Below are the code and all the weights of a small trained network. Each question names an input and a class and asks about switching units off, where a switched-off unit gives its printed mean instead of its output.

import numpy as np


def w(rows, s, z=0):
    codes = np.array(rows[::2]) - 128.0
    scale = np.full(codes.shape[1], s)
    scale[-1] = z or s
    return codes * scale


def f(y):
    return y / 2 * (1 + np.tanh(0.7978845608 * (y + 0.044715 * y**3)))


def log_softmax(a):
    a = a - a.max(-1, keepdims=True)
    return a - np.log(np.exp(a).sum(-1, keepdims=True))


def net(x, mask):
    res = np.array(x, float).reshape(1, 6) / 4 @ E
    y = f(res @ A[0][:, :-1].T + A[0][:, -1])
    res = res + np.where(mask, y, B[0][:, -1]) @ B[0][:, :-1]
    return log_softmax(res[-1] @ U[:, :-1].T + U[:, -1])


A, B = {}, {}
E = w([
[205,162,115,84,159,129,124],'x0',
[143,153,83,114,123,254,175],'x1',
[109,145,48,169,200,147,156],'x2',
[162,123,50,243,102,139,61],'x3',
[206,10,118,64,130,150,137],'x4',
[94,126,112,21,196,103,73],'x5',
],0.011)
A[0] = w([
[220,115,108,143,108,166,134,187],'N1',
[116,193,148,161,137,146,225,156],'N2',
[54,68,150,96,182,118,96,218],'N3',
[139,101,60,48,141,163,159,193],'N4',
[189,146,80,93,178,144,188,179],'N5',
[160,133,120,52,147,174,97,191],'N6',
[113,183,79,108,240,84,82,220],'N7',
[29,156,179,154,134,100,195,158],'N8',
[70,252,176,128,125,150,209,210],'N9',
[137,155,142,126,155,127,23,188],'N10',
[125,113,102,124,224,163,199,204],'N11',
[114,154,122,81,194,86,10,169],'N12',
[227,108,156,185,11,136,168,211],'N13',
[89,94,179,145,164,79,64,239],'N14',
[141,165,188,70,134,158,25,147],'N15',
[115,190,194,193,110,121,222,137],'N16',
[171,143,97,119,153,142,181,161],'N17',
[162,131,74,40,110,86,176,40],'N18',
[115,81,60,99,111,103,227,183],'N19',
[79,218,201,196,183,113,131,192],'N20',
[136,66,233,64,77,158,131,254],'N21',
[195,147,137,181,84,169,155,171],'N22',
],0.011,0.0045)
B[0] = w([
[181,100,158,178,178,152,48,204],'N1',
[174,180,190,79,128,190,202,204],'N2',
[24,97,106,108,140,70,142,205],'N3',
[93,106,106,62,197,189,36,202],'N4',
[169,196,81,100,194,230,31,191],'N5',
[153,114,130,34,139,164,14,196],'N6',
[123,185,2,103,120,105,81,228],'N7',
[67,129,124,69,103,98,209,218],'N8',
[177,173,157,33,89,118,178,250],'N9',
[80,175,108,172,77,63,7,191],'N10',
[100,155,44,87,175,175,150,195],'N11',
[114,145,58,174,3,77,55,233],'N12',
[190,67,237,218,179,137,106,250],'N13',
[86,126,121,154,115,55,179,217],'N14',
[146,124,166,83,35,66,75,194],'N15',
[178,187,214,103,98,182,224,217],'N16',
[197,152,125,130,180,152,122,169],'N17',
[172,142,151,80,146,139,74,166],'N18',
[102,105,137,122,210,203,167,172],'N19',
[146,223,103,154,44,82,221,248],'N20',
[88,67,184,108,118,122,115,235],'N21',
[214,150,173,151,123,166,100,214],'N22',
],0.0084,0.014)
U = w([
[19,40,148,120,134,79,184,156],'0',
[217,87,220,252,137,121,124,238],'1',
[139,125,147,93,70,71,79,5],'2',
[150,131,63,76,223,183,115,81],'3',
[113,181,29,205,88,19,116,140],'4',
[170,206,208,81,72,110,251,63],'5',
],0.011,0.0032)

Each question gives the input, the list of numbers given to net, and the class t.
The units are the neurons (one row each of A and B). Each row of codes is followed by its name. A weight is (code - 128) times the scale printed after its matrix; where a second scale follows, it is the last column's (A, B and U).
mask holds one flag per neuron, in row order. A switched-off neuron (its flag False) gives its mean, the last column of its row in B, instead of its output. The means were averaged over made-up inputs and are rounded, as every weight is.
A unit's drop is (log p(t) with every unit on - log p(t) with that unit switched off) / (log p(t) with every unit on - log p(t) with every unit switched off).
The circuit of an input: a set's keep is (log p(t) with only the set's units on - log p(t) with every unit switched off) / (log p(t) with every unit on - log p(t) with every unit switched off). Starting from the 12 units with the biggest drops (on a tie, the unit counted first), units are removed one at a time, each time the one whose removal leaves the highest keep (on an exact tie, the one counted first), for as long as the keep stays at least 0.8.
units of the circuit, in order: the units of the circuit, biggest drop first
top k neurons: the k neurons with the biggest drops, biggest first
drop of u: that unit's drop, to one decimal
input [8,6,7,-6,-1,-7], class 3: units of the circuit, in order => (N5)
input [-1,-5,-8,4,-6,-4], class 5: top 2 neurons => (N20, N16)
input [8,7,-6,5,-4,6], class 2: top 3 neurons => (N15, N6, N10)
input [1,1,-2,-3,-2,7], class 2: top 3 neurons => (N6, N15, N20)
input [6,4,1,4,6,-2], class 3: top 2 neurons => (N5, N4)
input [-5,-6,3,-6,0,3], class 0: top 2 neurons => (N3, N8)
input [-5,7,7,7,-3,-6], class 5: top 3 neurons => (N2, N16, N9)
input [6,-7,-2,-4,0,8], class 4: top 3 neurons => (N12, N7, N14)
input [0,4,-8,-5,5,-1], class 1: top 2 neurons => (N13, N7)
input [-4,2,-7,-7,8,5], class 0: top 2 neurons => (N21, N3)
input [-5,3,-8,-7,6,8], class 2: top 3 neurons => (N6, N15, N18)
input [8,-4,-5,-6,-4,1], class 2: drop of N12 => 0.2
input [3,-2,1,-1,-7,3], class 4: drop of N7 => 0.1
input [-1,6,-5,-2,6,8], class 3: units of the circuit, in order => (N4)
input [5,3,-4,-8,-1,3], class 3: drop of N5 => 0.3
input [5,-7,-7,0,5,-5], class 1: drop of N6 => 0.0
